Each row was made from one path, in order. Every step used is in the known rows, and no mark comes twice. Write each row's path.
Known rows:
vobavek > vunin > zapo > zabi > pobi > favo: [ -3.8   1.1  -5.6   5.8   5.7  -1.8   0.4  -1.7   0.7  -9.6   7.8  -0.5
   0.9  10.8 -11.9   8.6   5.2  -2.3   4.9  -4.0  -0.4  -3.7  -0.2 -19.2
  -3.7 -12.0   2.7   5.2  -9.2   1.6  -2.1   1.9   9.1  -2.2  10.1   0.9
 -15.4 -20.0   1.2   4.9  14.0  -7.6   3.8  -2.4   0.6]
zapo > favo > bodop > vobavek > pobi: [-12.8   4.1 -15.3  -3.9   3.0  -3.0   3.0   9.8   5.8  10.5  16.5 -13.9
   4.1  19.8   3.1   7.2   4.9  -6.5  10.8   2.8   3.5   5.4  -4.0 -43.4
   1.8  -3.5  -6.7  11.0  -7.9   2.4   7.0   3.9 -11.1  -0.8   6.3   2.5
 -14.1   2.6   7.1  -7.7   7.9 -14.1   3.5   4.1  10.9]
zapo > zabi > favo > pobi: [-12.2 -12.9  -6.8   4.5  -2.4   0.2  -1.1   5.9   5.2   1.0   1.2  -4.8
   2.8  13.3   9.7   3.9   8.1  -2.8   8.7  19.7   2.0   2.9  17.0 -37.4
   0.2 -10.2   2.4   8.2 -29.3  -4.9  -4.6  -5.5   3.3  -0.6  19.0  13.5
  -8.3 -21.0   5.1   8.8  -6.4  -9.0  10.9   0.1   5.8]
vunin > pobi > zapo > zabi > vobavek: [  8.2   0.5  -1.1   5.8 -11.5   1.2   4.2  -2.9   3.4  -4.3  13.0   4.6
   0.1  -0.4   3.7   9.3  -1.3  -3.9   6.9  10.7 -11.9   6.1   8.6   6.8
  -1.2  -8.4   3.7   4.1 -10.1 -13.6 -13.1   9.7  -9.5  -0.3 -10.4   7.4
  -8.0   2.6   4.4   4.3  -6.9  -3.6   4.9  -8.3  -8.3]
bodop > pobi > favo > zapo > zabi > vobavek > vunin > dile: [ -8.3  -3.6 -15.3  -7.9  -6.5   7.2   0.7   3.0  10.0  -3.5  18.6  -0.5
   0.8  13.3  -3.5   2.2   1.7  -7.1   9.9  19.3   3.9  -8.1  11.0 -33.0
  -7.6  -4.5  -6.8   8.8 -24.6  12.0   5.0   7.8   7.1  -4.6  19.3   4.3
 -18.8  -4.4  21.9   6.0  -2.3  -9.3   9.8   6.7   3.9]
vunin > zapo > pobi > favo > bodop: [-14.3  10.7 -11.8  10.8  -0.5  -5.1  -1.9  -5.4   7.8  -6.1   5.5  -4.7
 -10.7  11.7   4.8  23.0   7.2  -4.9   3.8 -14.5  -5.7  -5.8   5.9 -15.6
   1.9  -8.7   4.3   3.2 -12.7  -0.5   1.8   8.7 -25.5  -0.3   4.1   4.5
 -13.1  -2.5 -12.6   0.7  12.4 -10.4   4.0  -0.4   3.5]
favo > pobi > zapo > zabi > vobavek > dile: [  6.8  -4.4 -14.1  -0.4  -1.0   3.1  -3.6  -0.2   4.1  -8.9   3.0  -0.5
  -4.4   1.1 -13.8  -5.2   5.4  -1.3   2.9  18.3   0.0  -4.6  17.2 -20.9
  -2.6  -6.0  -2.6   4.0 -21.2  -5.3  -9.8   9.3   1.9  -2.1  18.4   2.5
 -15.2   0.9  16.1   6.6  -1.6  -2.0   2.2  -5.1  -4.5]
zabi > pobi > favo > bodop > vobavek > vunin: [-18.3  -5.0 -18.2  -2.3   3.3 -10.2   1.1   5.7   3.7   8.4   3.0 -19.3
  -2.9  15.8 -11.1   6.1   8.4  -3.7   4.3   5.5  14.1  -4.5   5.3 -60.9
   1.0  -2.0 -11.0  11.1 -11.8   1.6  13.1   0.3   4.5  -5.8  17.1   1.1
 -20.3   6.1   6.3  -9.6  16.3  -5.6  -9.1   2.7   9.4]
zabi > vobavek > pobi > zapo: [  9.2   3.4  -2.9   2.2 -17.4  -1.6   5.2  -1.0  -2.7   7.2   7.2  -4.6
   1.5   4.0  -0.3  20.0   3.8   0.0  -0.6   7.8   0.0   5.9   7.5 -11.2
   2.7   6.0   2.5   0.4   0.6 -14.8 -12.6   2.6  -2.7  -3.8  12.5   2.2
  -1.8  13.8   3.4  -3.4   5.5   3.8   6.0  -5.3  -1.3]
pobi > zapo > zabi > vobavek > dile > favo > bodop: [  8.5   1.5 -11.3   1.9  -3.6  -2.0   4.1  -1.5   1.8 -19.4   5.1   5.0
   4.8  -3.0  -8.7   7.6  -5.9   0.5   2.3  18.5 -10.0  -0.7  15.3  -0.7
  -2.3 -10.9   0.3  -0.5 -13.1  -3.0 -16.0  10.0  -3.0  -0.2   8.8  -0.6
 -10.1   1.6   2.8   5.2  -8.3  -1.1  13.5  -7.9  -0.9]
vunin > bodop > pobi > favo > zapo: [ -9.0  -0.4  -9.6  -7.9 -12.4   0.6  -0.2  -4.7   9.7   9.3  27.6  -5.2
  -5.0  21.1  11.2  -5.3  13.3  -8.0   2.6   5.8   4.1  -5.0   8.1   1.2
   0.6   2.9  -6.8  13.9 -13.4  -0.3   7.2   6.5  -8.1  -0.2 -10.4  10.9
  -7.0  15.6   2.6 -12.6   9.3  -4.2  -2.4   2.7  -1.7]
favo > bodop > vobavek > vunin > dile: [-12.7  10.3 -13.3  -9.2  15.7   2.0   4.4   9.6  -0.6   1.8   1.5 -10.3
   4.5  -2.4 -18.9   3.1   0.5   1.9   7.5  -2.6  12.8  -7.2 -10.1 -36.6
  -5.2  -4.1 -14.2   2.3   7.5  18.0  10.2   3.0   7.5  -0.5  10.5 -11.1
 -13.5  -8.9  10.3  -7.8  13.6  -0.3  -3.0   6.3   7.3]
vunin > vobavek > pobi > favo > bodop: [-11.5  -0.6  -8.9  -9.5 -13.6  -2.4   4.8   5.7   4.5  16.7  16.6 -14.1
  -0.4  11.8   7.5   9.9   4.5  -6.6   5.2  17.6   4.5   0.1   4.9 -46.1
   0.1  -2.6  -7.7   4.8 -14.7   3.4   9.4   1.7   4.2  -5.2   7.0   5.2
  -1.4  14.6   7.4 -15.2  12.1   1.9  -8.0   3.0   0.6]
pobi > favo > bodop > zapo > zabi > vobavek: [ -7.5  -1.7 -20.4  10.7 -11.4  -4.8   2.7  -2.5   8.3  -2.4  10.0  -6.3
   1.7  14.8   0.9  15.9   7.7  -6.0   1.5  18.1   1.8   2.7  11.4 -28.0
   2.0   1.0  -1.1   5.9 -24.2   1.2  -0.8   7.2  -5.2  -3.6  13.0   2.9
 -17.8  -0.7   9.0   5.1   1.4  -5.3   5.9  -2.7   7.7]
pobi > favo > bodop > zapo > zabi: [-10.3  -3.0 -20.5   4.5  -9.1  -1.3  -0.4  -3.2   8.3  -5.1  12.2  -5.8
   1.9  14.4   1.3   5.9  10.0  -6.9   3.5  16.4   0.5  -4.1   9.3 -25.1
   2.6  -2.9  -4.9   4.5 -26.2   3.7   3.7   7.2  -5.7  -2.7   6.9   2.7
 -17.8   2.9   7.4   1.2   1.8  -7.8  -1.0  -1.3   8.6]
pobi > zapo > favo > bodop: [  1.6   4.2 -17.5  -9.2  -1.2   1.1  -0.4  -1.1   4.9 -15.0  13.6   0.0
   5.3   8.2  -1.6  -8.8  -4.5  -4.3   8.8   8.6  -8.5  -9.0   1.9  -5.9
   2.1  -9.9  -7.8  -0.5 -12.1   3.1   0.6  16.3 -14.3  -0.1  -3.1  -2.9
 -16.7  18.2   2.9 -11.1  -1.8 -10.1  -1.7  -3.4   6.3]
dile > zabi > vobavek > pobi: [  2.1   6.7   4.2   7.0 -19.6  -2.6   7.5   4.4   1.3  12.5   0.4  -1.4
   4.8   2.0  11.1  32.0  -0.4  -1.3  -5.6   6.8  -7.4  13.2  17.0 -10.8
   1.2  -6.0   5.9  -2.2  -0.3  -8.9 -21.6  -6.0   4.3  -5.1  14.4   8.0
   9.2   7.3  -4.4   3.6  -1.8   4.2  14.7  -2.6  -2.3]
zabi > zapo > pobi > favo > bodop > vobavek > dile > vunin: [-12.6  -4.2 -14.1  -7.6  14.9  -5.7  -5.9   5.5   4.2  -9.5   1.9  -5.3
  -1.3   9.9 -12.2 -16.8   0.9  -8.4   8.6   8.6   6.5 -14.8  19.8 -28.4
  -5.4  -3.2 -14.2   7.9 -16.3  11.0  23.1   7.6 -12.1  -1.4  14.2   1.7
 -23.1  11.3  -6.5  -3.7  13.0 -12.6  -6.6   6.4   1.0]
favo > pobi > zapo > zabi: [  0.4  -5.6 -14.8  -7.2  -2.0  10.3  -5.3   1.7   4.2  -5.6   8.3  -2.5
  -3.8   6.8  -4.0 -13.0  10.7  -5.0   7.3  15.7  -0.5 -10.8  12.3 -25.6
   0.7 -10.4  -6.3   3.5 -25.6  -3.8  -2.1   8.2  -3.0  -2.2   8.1   3.7
 -14.0   4.5  11.9  -3.0  -0.4  -7.3  -7.6  -2.2   0.3]
vunin > dile > zabi > pobi > zapo > favo: [-10.2  -1.8   2.0  -9.2  -4.4   7.4  -2.9   1.2   2.9 -15.4  -6.7   4.9
  -1.5  -0.6   7.3  13.0  -5.2  -1.9   9.8   9.1 -14.0  -8.2   3.0 -16.0
   0.4 -25.9  -0.9 -10.3 -19.2   5.7 -13.9   0.8  10.9  -5.4  18.9   3.5
  -2.0   0.2  -3.5   3.4  -7.2   0.6   8.7   2.0   0.4]
vunin > dile > zapo > zabi > pobi: [-17.4  -2.9   5.7  -4.7   9.0  10.1  -4.7   5.9  -4.3 -12.4  -7.6   5.3
  -4.3   2.3   5.6  18.2  12.6  -1.0   9.2   3.5  -2.6 -12.0  -3.6 -23.7
   0.5 -17.5   0.1  -5.5 -16.3   5.3  -2.1  -9.0   8.3  -2.8  19.4   5.0
  -2.8 -29.0 -14.9  13.4   6.5  -5.5  -0.7   8.4   0.2]
pobi > zapo > favo > bodop > vobavek > dile > vunin: [  3.4   1.8 -16.0  -9.3  10.5   0.9  -2.5   0.9   2.1 -17.7  10.7  -0.4
   5.1   5.2 -16.6 -13.5  -8.4  -3.6  10.6   9.5   1.7  -7.9   1.8  -8.7
  -2.2  -5.2 -11.3   2.6 -12.0   9.8   6.2  17.8  -6.3  -1.0   2.3  -6.1
 -20.8   7.5  12.1  -8.1   7.8  -7.6   1.0  -1.3   0.7]
zabi > vobavek > dile > zapo: [  7.7   6.4   1.3  13.4   3.4 -11.8   2.0  -0.3  -3.9  -8.1  -8.7   5.4
   0.4  -7.7 -11.5  22.4  -2.5   6.3  -8.4   1.2   1.9   6.0  10.0   8.9
  -4.3   5.6   6.6   0.3   8.5  -4.1 -12.1  -2.8   2.0   0.0  18.0   0.3
  -1.9 -10.9  -8.6  19.0   4.6   4.7  13.9  -2.1  -7.7]
bodop > favo > pobi > zapo: [  5.2  -6.1 -20.7  -4.8  -9.8   4.2  -7.3  -5.5   8.3  -5.4  12.4  -6.8
  -5.6  10.2  -3.4  -9.2   8.4  -4.9   1.6  14.8   1.6 -14.0  11.9 -23.9
   1.4  -0.8  -6.4   5.0 -27.7  -4.7  11.7   8.1 -10.9  -4.5   0.5   2.0
 -18.8   9.3   9.2   3.3  -2.3  -8.0  -6.4  -1.6   0.1]
bodop > favo > pobi > zapo > zabi > vobavek > dile > vunin: [ 11.9  -9.3 -17.0   2.2  -1.8   2.0  -5.2  -4.1   7.6  -9.0   8.7  -1.7
  -4.5  10.8 -15.3  -3.4   3.4  -4.9   1.3  22.1   3.8  -5.8  17.7 -29.5
  -2.8   2.5  -2.6   7.1 -33.9  -0.7   8.7  12.7  -2.6  -6.0  12.5   1.9
 -23.3 -10.7  19.6  14.0   3.3  -6.5   4.0  -3.5  -8.0]
bodop > pobi > favo > zapo > zabi > vobavek > dile > vunin: [ -1.0  -7.1 -13.4  -5.0  -4.3   2.8  -1.4   1.4   9.3  -0.6  17.7   0.3
  -0.9  15.4  -6.8  -0.5   2.1  -8.1   4.8  21.0   6.8  -3.7  20.3 -25.8
  -6.2   4.2  -6.3  10.6 -27.6   8.6   7.8  11.8   0.4  -4.9  16.1   6.3
 -18.2  -2.0  22.0   6.3   3.6  -9.3   7.7   4.8  -1.9]
vunin > dile > zabi > pobi > zapo: [ -8.8  -0.9   4.3 -10.9  -5.9   9.2  -2.7   0.3  -0.1 -12.9 -10.9   4.5
  -3.1  -7.4   3.9  13.9  -2.0   0.5   6.0   7.6 -10.5 -11.3   4.7 -11.6
   0.5 -22.9  -2.7 -13.3 -13.8   4.8 -14.3  -1.7  14.0  -5.7  18.1   1.4
   2.1   2.0  -5.4   1.7  -4.8   6.0   3.3   2.0  -1.2]
pobi > favo > bodop > vobavek: [-19.4  -4.4 -19.6   4.3  -0.7  -5.6  -1.3   3.8   4.5   4.7   6.4 -15.6
  -1.7  12.1  -3.8   5.5   6.4  -6.9   4.0  10.7  16.2   0.2   5.7 -37.0
   1.3   3.9  -9.6  12.8 -15.9   5.5  12.8  -0.8  -2.6  -3.0   7.7   1.4
 -15.7   4.0   9.6  -5.1   6.9  -7.0   0.7   5.5  10.5]
favo > pobi > zapo > zabi > vobavek > vunin > dile: [  1.5  -1.3 -13.2  -4.9   2.6   9.8  -1.4   2.9   2.3 -10.1   3.0   0.0
  -1.1   2.1 -14.2  -3.6   4.3  -1.4   9.3  15.4   0.5  -9.9   6.8 -33.4
  -4.2 -11.9  -4.7   0.7 -20.8   3.0  -5.9   9.7   8.3  -3.3  21.8  -1.1
 -17.2  -7.0  17.9   2.1   3.2  -2.0   1.7  -2.3  -1.9]
pobi > favo > bodop > zapo: [ -8.5   0.9 -20.8   2.8 -10.3  -4.1  -0.6  -5.0   6.4  -3.1   9.7  -7.5
   1.8  11.2  -0.3   6.8   9.0  -4.2   0.7  10.5   2.1  -7.1   7.3 -20.2
   3.3   1.0  -6.5   1.4 -18.2   3.2   5.7   8.0  -9.3  -2.7   5.5  -0.1
 -15.8  13.8   2.9  -4.2   5.7  -4.1  -4.1  -1.5   8.7]
pobi > favo > zapo > zabi > vobavek > dile > vunin: [ -1.3 -16.9 -11.6   2.0   1.6  -5.1  -2.7   1.4   0.3 -11.1   5.3   3.6
   2.8  12.8  -7.1  -3.7  -1.1  -8.8   1.9  29.4   6.0   0.1  18.1 -10.9
  -3.2   1.6  -3.7   7.0 -31.1   5.9   8.3   4.4   9.4  -2.5  17.1   4.2
 -18.8  -9.6   7.9  10.5   4.0  -6.1   6.9   0.9  -3.6]
bodop > favo > zapo > pobi: [  0.5  -6.0 -18.3  -8.4  -4.5  -2.0  -3.3  -2.1  10.5  -9.4  13.4  -0.6
  -3.4  11.8   6.5 -10.7  -1.7  -7.8   2.2  13.5  -6.5 -13.3  12.1  -8.7
  -1.3  -3.8  -5.6   4.7 -23.3   1.9  20.5   7.1 -15.0  -0.7  -3.8   2.8
 -19.8   4.3  -5.8   9.7  -7.4 -11.7  -4.9   1.2  -0.6]
zabi > vobavek > favo > zapo > pobi: [  3.5  -0.6  -7.5   4.2 -15.3 -12.3   7.1  -1.6   1.0   2.3  -2.4  -2.6
  -0.8   3.7   7.6  24.6  -4.0   1.0  -6.8  12.3  -3.3   2.6  17.6 -10.0
  -0.1   3.5   5.8  -1.1 -10.3 -10.8  -1.3  -3.3  -9.1  -0.4  16.1   4.5
  -3.3   3.6 -14.0   9.3  -5.7   4.1  13.3  -3.0  -2.5]
zapo > pobi > favo > bodop: [-20.0   2.3 -17.6   6.8   0.5  -9.2   0.9   0.3  13.6  -1.6   3.9  -9.1
  -7.2  13.1   2.4   5.6  -1.7  -7.5   5.7   0.4  -3.0  -4.2  12.0 -37.5
   0.3  -5.3  -3.4   9.0 -18.4   5.0  12.7  11.1 -20.5  -1.4   7.8   5.9
 -17.7   9.9   2.0  -2.5   4.6 -11.4   0.3   0.8   4.8]

Write each row's path:
[  2.1   7.7 -10.0  -1.8  -5.6  -4.0   1.6  -0.6   7.1  -8.9  15.3   0.4
   3.8  -2.7  -2.3   4.2  -7.1  -3.2   8.3   6.9 -12.9   0.5  10.2   4.3
  -3.0 -16.5  -5.5   3.9  -6.6  -4.8 -10.7  12.4 -13.2   0.4 -10.6   4.6
 -13.1  18.5   2.5  -1.2  -5.2  -6.6   5.6  -5.6  -5.2] -> vunin > pobi > zapo > favo > bodop > vobavek > dile > zabi
[  8.4   6.7  -6.5   5.2  -8.4  -6.3   7.2  -2.5   3.2  -8.1  11.5   3.8
   3.8  -4.5  -2.7  17.7  -2.7   0.5   3.8  10.4 -17.3   3.0  14.5   1.5
  -2.6 -13.4   2.0   0.8  -7.8 -11.8 -16.7  13.0 -16.2   1.3  -6.3   5.2
  -8.9   9.2  -3.3   3.0  -4.7  -2.5   9.5 -10.7  -7.4] -> vunin > pobi > zapo > zabi > vobavek > dile > favo > bodop
[  3.9   0.9  -4.8   8.3 -19.0  -1.5   4.7  -9.7   6.4   6.0  16.1  -2.4
  -3.6  15.7  11.5  15.7  17.5  -1.3  -3.0   9.6  -3.8   6.0   8.1   2.6
   3.0   0.3   7.9   6.1 -17.3 -14.5 -12.3   0.6  -3.1   0.5   0.5  10.6
  -1.8  -7.4  -3.5   4.8   5.3   6.8   8.0  -8.4  -7.6] -> vunin > bodop > zapo > zabi > vobavek > favo > pobi
[ -9.0 -11.1  -1.3  -6.7   4.4   5.4  -0.4   5.5  -3.1  12.4  20.6  -6.5
   0.8  26.8   2.2  -5.8  14.4 -12.8   9.1  12.5  16.7   2.1   2.1 -18.9
   1.6   5.4  -8.8  14.4 -21.6   3.7  18.4   1.9   5.5  -2.6  -3.0   8.0
  -9.9 -12.7   5.2 -13.6  30.8  -5.0  -5.4   4.8  -6.6] -> dile > vunin > bodop > vobavek > pobi > favo > zapo > zabi
[ -9.8   2.0 -12.9 -17.3  16.7   1.5  -1.9  11.1  -0.2 -10.4   7.7  -2.7
  10.3  10.0  -8.0 -15.6   0.5  -4.9  14.4   7.9   1.3 -14.0  -0.9 -27.1
  -5.8 -12.8 -14.7   2.1  -5.3  15.9  14.5   3.0  -0.8   0.6  13.3  -4.8
 -20.3   2.8  -6.9  -6.1   5.5 -13.7  -2.1   8.3   9.8] -> zabi > zapo > favo > bodop > vobavek > vunin > dile
[ -4.3  -2.9  -7.3   1.3   3.2  -0.1   2.7   4.9   1.4  -6.9  12.2  -5.3
   8.1  -0.5  -9.6  -6.2  -6.3  -1.2  14.4   9.6   8.6   1.9   2.3 -12.1
  -7.8  -9.4  -5.3  13.8  -4.2  -1.5  -0.9  -1.7  10.0   0.5  -0.7   3.2
 -15.2 -12.3  13.0   2.6  -1.2  -4.5   9.6  -1.1   0.2] -> bodop > vobavek > vunin > pobi > zapo > zabi > favo
[-25.6  -0.6  -2.0  -2.9  10.4   8.1  -3.0  10.2  -4.0 -11.6  -6.0  -0.5
   2.4   1.8   6.5  21.7  10.9   0.1  13.0   8.2   6.8 -10.2  -1.0 -30.3
  -0.8 -15.5  -4.2  -1.2 -16.4  10.3   0.6 -12.3   5.9  -0.8  22.0   4.6
  -6.1 -34.4 -13.3  11.8   5.0  -6.9   8.1  11.4   7.6] -> vunin > dile > zapo > zabi > favo > bodop > vobavek
[ -1.3  -1.4   1.6  -6.1   5.2   5.3   0.4   1.9  -2.4   8.0  20.1  -5.3
   1.6  22.1  -0.9  -5.7   6.4  -8.4  11.3   0.1  11.0   2.4  -6.3  -9.1
   2.0   4.5  -6.2  10.7  -9.5   1.7  12.0   9.1  -2.6  -2.3  -8.6   4.1
  -7.2  -3.1   6.5 -19.4  30.6  -2.9  -2.0   1.0  -7.6] -> dile > vunin > bodop > vobavek > pobi > zapo > favo
[  6.7   4.6  -8.3   6.3  -5.3   6.4   5.0  -1.1   4.4 -12.8   5.9   5.9
   5.9   2.7  -2.3  15.7   3.5   2.5   6.6  12.0 -11.0  -1.9   2.8 -17.0
  -5.2 -14.3   7.0  -4.3 -17.5   0.7 -16.8   6.1   5.8  -1.8  20.4  -0.2
  -9.7 -18.7   5.9  15.4  -2.8   3.0  15.3  -6.6  -0.6] -> bodop > zapo > zabi > vobavek > vunin > dile > favo > pobi
[  8.0   2.7  -1.2   0.3  -4.8   0.2   7.6  -0.3  -2.6   5.6   8.3   0.4
   4.8   7.4  -3.7  20.0   1.6  -3.2   3.5   8.7  -2.5   0.6  10.7 -20.4
   1.0   0.5  -1.8  -2.9 -16.1  -3.7   4.9  14.5 -14.7  -3.5  -3.7   2.4
  -9.1  -3.8   0.2  -7.8  17.7  -1.7  -0.4  -5.5  -9.7] -> dile > vunin > pobi > zapo > zabi > vobavek > favo > bodop
[  1.4   5.5  -1.9  -1.2  10.7  -1.1  -1.1  -2.0   1.3  -6.8   2.8   3.0
   2.0   3.3 -16.8  13.9   3.4   3.2   2.8  -1.7   2.4  -5.7  12.4 -14.5
  -5.0  -2.0  -1.6  -1.9 -10.1   9.5  -1.1  11.5  -3.7  -0.9  15.6   0.6
 -10.3 -20.4   5.2   4.9  18.5  -3.5   9.3   0.2  -4.8] -> vobavek > dile > vunin > zapo > zabi > favo > bodop > pobi
[-20.8   2.3 -17.2   8.5   2.0 -10.8  -0.5   1.9  15.0  -6.7   0.5  -8.7
  -6.9   5.1  -4.2   7.0  -7.4  -6.6   4.3   4.6  -0.9  -0.6  19.5 -31.6
  -4.0 -10.2  -4.7  11.5 -17.5   7.5   4.7   6.1  -9.6  -2.0  13.9   6.6
 -16.8   7.1   6.1   6.2  -0.8  -8.1   9.4   1.8   1.4] -> zapo > pobi > favo > bodop > vobavek > dile > zabi
[ -2.4  -7.5  -5.4 -11.8  -6.0  -8.2   0.1   3.3   5.8  -7.6   1.9   0.8
  -1.4  -4.1  -0.4  -2.8 -12.2  -2.6  -1.1  27.6  -4.4  -3.4  19.6 -11.0
  -7.2 -15.8  -6.3  -1.0 -17.9   8.8  -1.8   0.0  21.5  -4.1  13.7   4.5
  -1.8  10.5   0.5   3.3  -5.0   9.1  -0.6   0.4  -9.7] -> vunin > vobavek > dile > zabi > pobi > favo > zapo
[ -4.9   5.2  -4.5 -12.3  10.4   5.5  -0.7   7.3   1.0 -13.5  -0.3   5.5
  10.4   0.5 -10.4  -7.2  -5.2  -0.6   9.8   5.2  -8.1 -14.6   2.6 -22.8
  -8.8 -23.6  -7.8  -6.3  -7.9  17.1  -0.8   3.1  14.4  -2.2  21.1  -2.7
 -11.5  -2.0  -0.3   0.3   4.1  -4.8   4.9   3.6   0.2] -> vobavek > vunin > dile > zabi > zapo > favo > pobi
[ -3.6   1.7 -11.3  -9.1   0.2   1.2   4.1  -0.4   8.1  -0.5  28.4  -0.3
   5.4  17.3  -6.7 -15.8   4.4  -6.2   6.0   7.1   2.5  -7.1   3.9  -6.5
  -6.7  -5.1  -8.9  14.0  -8.4   9.3   8.3   9.2   7.7   0.6  -4.9   4.3
 -16.0   0.0  11.9  -8.0  11.8  -6.9  -0.8   0.3  -3.0] -> vobavek > vunin > bodop > pobi > favo > zapo > zabi
[  5.1  16.3 -11.8   7.1  -6.8  -7.4  14.6   2.1   3.7  -1.2  13.1   0.0
  13.4   4.0   2.9  28.6   0.8   3.7   2.0   2.1 -17.7   1.7   7.1 -18.0
  -2.8 -14.9   3.7  -3.1  -2.1  -3.8 -12.7  10.4 -18.1   1.1  -0.3   0.4
  -6.7   2.4 -12.9  -1.2   3.1  -1.6  11.7  -9.7   3.0] -> dile > favo > bodop > zapo > zabi > vobavek > vunin > pobi
[ 10.0   2.8  -0.1  -6.4   8.7  -0.8  -2.2  -7.2   4.3 -10.7  13.8   6.7
   0.0   6.3 -17.8 -12.7  -5.0  -0.8   3.9   0.5  -0.8  -4.7   4.6  12.7
  -5.3   1.7  -4.6   4.1  -6.5   8.4   2.5  19.6  -1.4  -0.3  -1.7   0.7
 -10.2   2.6  13.9  -4.6  17.1   0.0   5.0  -3.0 -14.2] -> vobavek > dile > vunin > bodop > pobi > zapo > favo
[-14.3  -4.5 -12.3   1.0   7.3  -9.3  -3.6   1.1   0.1   4.4  -1.3 -15.1
  -8.7  14.9 -13.7  17.2  12.8  -3.0   2.2   0.0  14.4  -4.8   7.7 -49.5
   2.3   0.6  -7.0   6.5 -16.3   0.7  10.5   3.3  -1.4  -6.2  19.5   1.4
 -18.2  -3.4   0.1  -5.2  26.5  -3.8  -6.3   2.7   3.0] -> zabi > pobi > favo > bodop > vobavek > dile > vunin > zapo
[  1.7   2.2  -6.9  -7.5  -1.5  -6.8   6.4   2.3   7.0  -7.6   6.4  -0.6
   1.0  -3.1  -2.1   8.3  -6.7   3.0   2.6  18.6 -11.5  -2.1   9.7 -23.4
  -6.7 -17.8  -0.8  -3.0 -13.2   5.9  -6.9   6.5   8.0  -1.5  10.6   0.9
  -1.3  -1.1  -1.1   3.1  -2.0   8.8   2.8  -4.8  -6.0] -> vunin > vobavek > dile > favo > bodop > zapo > zabi > pobi
[ -7.4   4.7  -7.4  -1.5   6.0  -4.3  -2.1   2.6   3.2 -12.0   3.7   2.8
   4.5  -0.2  -7.5  11.3   7.8   3.7   0.8   6.7  -0.4  -9.8  18.7 -13.2
  -4.4  -7.9  -4.2   2.6  -8.2   3.7  -4.6  -0.9  -4.0   1.0  16.5   6.7
  -9.5 -12.7  -7.4  14.3   3.5  -9.3   6.4   3.3   0.5] -> vobavek > dile > zapo > zabi > favo > bodop > pobi
[  3.8  -8.2   0.9   3.1   5.9  -5.6  -2.8  -8.7   2.3  -9.0   5.1   3.6
  -3.0  10.1 -15.9  -3.3   5.5  -1.8   0.1   8.6   1.9  -0.6   8.4  -0.1
  -2.2   1.4  -0.4   4.3 -18.0   2.3   1.1  10.1  10.5  -2.2   8.4   4.2
 -11.7 -11.5   8.1   5.2  20.5   4.2   0.9  -5.5 -14.3] -> vobavek > dile > vunin > bodop > zapo > zabi > pobi > favo
[ -4.8   4.5 -14.0 -12.9  11.3  -4.2   1.1  10.6   2.1  -1.9  16.4  -4.7
  11.5  13.0  -4.3 -14.7   2.1  -6.3  12.4   5.2  -2.1  -8.4   4.6 -22.6
  -5.2 -10.8 -13.5   7.4  -1.6   6.1  14.1   6.1 -12.6   1.7  -0.6  -0.2
 -21.5  12.7  -9.9  -9.4   6.5 -17.2  -6.1   3.9   6.8] -> zabi > zapo > favo > bodop > vobavek > vunin > pobi
[ 11.5   1.9  -0.6   8.3 -10.2  -5.0   5.0  -4.7   2.4 -11.8  10.2   7.4
   2.4  -6.1  -0.7  14.1  -5.6   0.3   4.3  11.2 -17.9   5.5  13.9  13.5
  -3.7 -13.2   6.3   2.0  -9.2 -15.2 -19.7   9.3 -10.7   1.2  -6.8   7.7
  -5.5   5.5  -2.1   8.6  -9.3  -1.0  14.1 -11.1 -10.7] -> vunin > pobi > zapo > zabi > vobavek > dile > favo
[-15.1  10.7 -11.5  12.6   1.0  -6.7  -3.2  -3.7   9.1 -11.2   2.1  -4.2
 -10.4   3.7  -1.7  24.5   1.6  -4.0   2.5 -10.3  -3.5  -2.2  13.4  -9.6
  -2.3 -13.6   3.0   5.6 -11.8   2.0  -6.2   3.7 -14.6  -0.9  10.2   5.2
 -12.2  -5.2  -8.4   9.4   7.1  -7.0  13.1   0.6   0.1] -> vunin > zapo > pobi > favo > bodop > vobavek > dile > zabi
[  1.1  11.6 -11.5   3.3 -14.2  -3.6  11.4   2.9   2.0   5.1  12.6  -4.8
  10.0  10.2  11.0  33.4  10.1   1.7   0.7   6.6 -14.2   1.7   9.7 -27.7
   3.0 -10.4   3.6  -4.1  -8.5  -8.7 -13.8   4.3 -18.4  -0.8   8.5   3.3
  -1.0   7.1 -14.8  -3.5   3.7  -1.7  10.3  -6.6   7.8] -> dile > favo > bodop > zapo > zabi > vobavek > pobi
